Each row, then one of two labels for whether it has a hidden trait; a new part has new ones
707 -97 633 -150 -99 0 47 -81 -220 293 -167 -300 -85 108 -253 20 101 264 -134 169 -156 282 -56 -70 203 -128 -37 -117 337 -186 -138 258 -5 291 -306 192 -137 187 -271 178 371 -276 220 45 280 424 2 277 69 183 239 124 -86 -211 -138 18 157 228 -23 -842 309 350 254 121 -322 -558 -308 154 -125 4 124 -118 350 -> zj
156 237 -174 87 390 175 -26 -199 256 -88 -141 -44 -51 -189 -254 -56 -67 185 -413 -161 -260 -83 -103 9 -385 66 25 421 -50 -100 112 -139 -316 29 -113 -73 -118 -82 106 141 187 -120 81 -146 133 3 15 -227 189 -183 421 -31 64 -300 37 -3 29 -121 75 151 117 64 225 406 -173 -74 -99 69 82 -159 -143 -309 -160 -> lh
275 234 -138 64 504 75 2 -259 327 -72 -273 -47 5 -140 -241 -34 -181 301 -408 -99 -278 134 -172 29 -675 65 -28 387 -25 -138 63 -38 -258 113 -200 -226 -44 -1 -9 141 118 -135 108 -195 3 -87 22 -266 160 -182 454 -17 59 -259 77 11 -77 -152 76 13 180 45 248 626 -242 47 -236 2 68 -115 -222 -233 -220 -> lh
14 -249 372 -317 17 -199 146 359 -418 158 -249 9 316 -10 161 25 -310 140 529 210 46 673 180 411 48 -17 -116 -470 359 -155 16 348 234 447 25 38 23 25 18 136 9 31 -26 311 305 118 -34 275 -329 253 103 171 -244 164 45 -30 -451 -70 -113 -188 182 108 -450 -75 56 -243 -68 -298 -349 62 148 284 96 -> zj
-312 -301 -165 -44 -67 76 -95 347 -167 106 22 104 130 65 111 -85 -77 -242 86 -25 93 89 84 139 360 31 -121 -222 -85 89 224 -21 52 -155 287 191 111 -120 139 -70 -205 313 -67 90 26 3 22 60 -312 69 -121 -44 -85 -94 81 88 -94 -159 -24 29 -131 10 -511 -416 234 84 131 -149 208 -44 62 -18 10 -> lh
-238 -245 170 -184 -260 -3 22 385 -523 -8 90 116 146 -43 293 34 18 -224 463 132 209 38 239 239 485 -37 30 -512 62 29 -15 100 390 56 228 266 89 -54 161 5 -117 139 -202 317 93 225 8 256 -270 178 -299 166 -168 212 -81 39 -143 8 -63 74 -106 55 -267 -578 279 -92 222 -82 -306 -13 280 360 206 -> zj
-420 -67 -263 75 94 75 -14 258 -37 -10 45 142 64 2 137 -56 -106 -223 38 -32 70 30 75 98 -83 104 -9 19 -274 91 230 -12 -80 -145 339 -31 138 -121 145 -40 -253 248 -156 -21 -146 -180 -33 -158 -229 -10 -59 -113 41 -56 80 20 -155 -177 -11 260 -135 -52 -400 -23 110 453 132 -169 184 -70 -16 -7 -181 -> lh
-248 -305 -31 -62 -316 76 -47 270 -347 74 261 101 32 28 183 -33 197 -428 281 14 209 -213 181 69 613 -45 11 -278 -81 141 103 -44 140 -284 277 341 -9 -134 119 -87 -180 206 -113 158 147 149 -3 150 -218 130 -356 -20 -109 -5 -19 14 73 17 -31 90 -205 -13 -300 -691 293 -166 279 -18 -2 -4 243 106 176 -> zj
523 -93 430 -192 -137 124 102 -109 -155 78 44 -172 -25 68 -156 -17 179 -21 93 14 58 268 138 -117 164 -39 -3 -107 324 -141 -81 118 -241 184 -137 437 -243 168 -221 112 543 -143 17 -2 408 308 -28 234 -49 160 41 174 -55 -104 -166 -86 117 70 -76 -230 240 226 88 218 -156 -780 -115 131 -291 166 295 -68 297 -> zj
-233 -206 -59 -34 -120 42 -147 398 -170 244 -63 20 117 53 99 -79 20 -176 117 -11 51 78 53 118 582 11 -172 -229 42 71 176 -21 49 -135 228 276 102 -135 208 42 -145 280 30 175 118 97 12 111 -292 119 -217 -55 -116 -139 52 134 -24 -30 -38 -230 -101 126 -567 -733 256 -26 107 -154 197 -127 43 -237 124 -> zj
289 31 14 -123 303 121 -53 -104 72 7 -280 -66 97 -93 -220 -63 -155 293 -261 -67 -188 216 -37 142 -253 66 -134 208 141 -177 52 -2 -160 160 -202 -27 -97 -23 -8 116 195 -104 153 -12 199 185 82 -28 53 -73 391 77 -136 -267 82 31 -76 -129 63 -156 211 61 158 484 -171 -339 -239 28 -59 -42 -67 -130 -42 -> lh
182 -116 -18 -45 134 162 75 179 -99 108 42 40 -33 63 -107 -92 -53 -148 -51 0 -30 140 113 68 -182 90 36 41 -60 -39 237 94 -299 -83 122 125 -95 -16 -17 -12 73 82 -70 -103 138 74 -6 -58 -134 15 137 -62 -72 -182 52 -53 -66 -241 9 59 35 22 -137 353 -65 -2 -18 16 61 90 166 106 -34 -> lh
-400 -164 -223 7 5 87 -30 227 -53 -1 58 163 78 27 117 -66 -96 -217 90 -46 82 35 90 97 -26 71 -36 -127 -200 94 261 -15 -43 -152 346 63 106 -113 104 -97 -274 286 -146 -5 -128 -146 -2 -55 -285 17 -127 -73 -12 -70 103 37 -132 -225 -13 252 -145 -88 -432 -113 178 344 178 -134 228 -18 35 55 -165 -> lh
-272 50 -315 103 172 90 -60 224 32 60 -92 71 70 -32 104 -59 -113 -63 -159 0 -37 47 7 126 -50 124 -29 68 -167 -3 242 -15 -50 -39 300 -54 162 -101 243 66 -145 166 -74 -24 -120 -63 -14 -162 -100 -14 -28 -125 6 -82 35 100 -146 -178 22 29 -68 51 -242 -99 94 450 9 -135 138 -199 -128 -165 -130 -> lh
62 149 -183 30 400 150 -25 -43 154 -70 -164 -2 39 -160 -103 -65 -136 208 -273 -84 -188 90 -39 144 -365 117 -16 231 -49 -130 143 -36 -138 83 -16 -114 0 -67 143 98 92 1 26 -77 -5 32 49 -203 52 -122 349 -14 -27 -219 59 50 -111 -204 71 89 92 31 68 381 -147 138 -97 9 3 -136 -105 -95 -155 -> lh
-557 25 -370 148 127 62 -7 190 75 -98 33 164 68 -57 183 -35 -140 -187 16 -72 30 -40 46 95 -246 127 16 78 -339 91 213 -55 -47 -109 336 -118 183 -117 173 -63 -359 247 -177 -57 -182 -289 -42 -242 -159 -71 -88 -138 104 4 80 10 -202 -233 6 410 -177 -136 -350 -22 149 664 134 -203 180 -105 -108 29 -273 -> lh
-125 -296 178 -83 -339 76 71 353 -476 75 312 40 -52 79 189 -4 212 -452 355 107 249 -32 242 42 525 -57 124 -329 -101 126 69 205 107 -135 277 479 -62 -42 -28 20 -68 145 -199 137 218 208 -78 177 -191 230 -333 50 -59 17 -105 -65 48 -16 -81 4 -89 133 -356 -422 158 -126 263 -48 -148 2 376 208 193 -> zj
215 231 -312 110 586 146 62 -307 306 -158 -175 16 -34 -240 -246 -68 -137 168 -484 -170 -264 23 -98 9 -752 134 24 447 -191 -119 163 -91 -310 -43 -136 -244 -80 -59 -15 50 -63 -73 54 -262 7 -143 40 -405 160 -292 487 -130 121 -354 114 -59 -166 -231 133 277 72 -131 209 742 -220 135 -190 39 63 -90 -120 -125 -266 -> lh
243 -62 72 -167 183 69 -9 17 -56 135 -186 -41 123 -65 -113 -88 -82 116 -64 -35 -119 242 42 147 1 50 -139 -38 220 -138 105 41 -133 73 -106 102 -102 -33 67 65 153 26 130 44 285 217 74 75 -111 9 211 20 -161 -209 63 22 -115 -96 34 -157 140 66 -107 -17 -17 -363 -143 -15 -94 21 86 -51 81 -> lh
-106 -237 173 -133 -181 -28 35 411 -386 197 62 29 88 33 171 -8 47 -241 311 112 134 188 165 144 441 -15 -59 -354 32 21 104 170 101 -39 192 280 37 -24 27 54 -173 194 -59 144 221 126 -47 146 -256 176 -210 -23 -92 -56 -29 -12 -173 -9 -62 -132 -50 84 -422 -248 183 -139 80 -157 -109 -25 243 59 149 -> zj
676 -95 459 -100 -116 177 163 -165 -158 114 163 -169 -212 118 -281 -25 244 -80 -127 55 -40 37 93 -201 26 -29 113 44 120 -83 -34 153 -330 -16 -130 308 -301 182 -330 38 434 -214 65 -120 383 328 -40 108 119 67 121 2 29 -226 -132 -170 206 53 -4 -302 203 161 309 485 -271 -638 -128 262 -147 185 360 21 237 -> zj
218 101 -53 -11 284 178 -78 -120 146 1 -195 -98 -17 -86 -264 -58 -39 204 -398 -115 -202 24 -89 31 -262 49 -61 236 52 -117 29 -97 -266 87 -148 12 -136 -47 51 143 305 -143 129 -52 162 157 35 -90 139 -64 346 52 -53 -303 32 34 81 -80 49 -131 172 151 145 382 -170 -265 -135 54 56 -82 -111 -290 -60 -> lh
48 -241 162 -107 -174 -15 64 307 -335 279 98 -39 38 69 82 -37 83 -250 251 73 91 172 150 71 490 -16 -22 -230 118 19 111 139 -68 -52 127 299 -69 -41 43 81 -7 113 -5 73 363 154 -62 127 -222 169 -180 -63 -92 -50 -31 -81 -93 1 -68 -137 -27 88 -411 -333 134 -252 97 -136 -58 25 274 -29 175 -> zj
128 -145 146 -178 73 -59 89 182 -213 219 -95 -43 164 -32 7 -47 -104 -16 186 63 -39 387 121 177 133 37 -120 -219 235 -103 109 167 -39 86 -5 125 -64 8 33 69 5 80 76 103 321 112 4 119 -188 138 71 -28 -156 -65 26 -59 -292 -65 -22 -124 79 33 -315 -116 71 -295 -102 -129 -182 66 223 80 121 -> lh
5 -284 242 -115 -182 -14 128 304 -413 211 165 -6 9 84 153 -29 73 -350 326 108 118 136 193 86 363 -14 32 -265 37 42 125 187 -71 -62 166 319 -52 2 -47 58 -44 112 -77 62 336 143 -75 114 -212 180 -245 -64 -56 -23 -38 -127 -110 -47 -71 -61 -7 81 -379 -180 67 -204 106 -110 -86 66 335 106 166 -> zj
-116 -307 140 -56 -456 128 77 308 -481 45 459 97 -115 77 171 -17 316 -576 358 69 289 -228 272 -36 576 -65 190 -292 -144 194 64 72 46 -297 334 473 -67 -67 12 -55 -64 152 -233 117 181 232 -84 164 -141 192 -396 -9 -36 29 -133 -97 130 41 -65 146 -175 64 -244 -411 204 -124 357 60 -104 59 404 244 207 -> zj
-14 -143 -62 25 -45 182 -51 201 -94 227 114 -13 -40 96 -40 -108 99 -240 -49 -37 26 -49 72 -12 263 33 13 20 -84 81 228 -1 -280 -194 224 258 -68 -103 131 61 74 145 -17 -8 160 150 -31 -89 -126 74 -79 -95 -62 -190 -2 2 108 -109 -15 -100 -50 137 -328 -121 80 -39 95 -15 221 -41 171 -169 40 -> lh
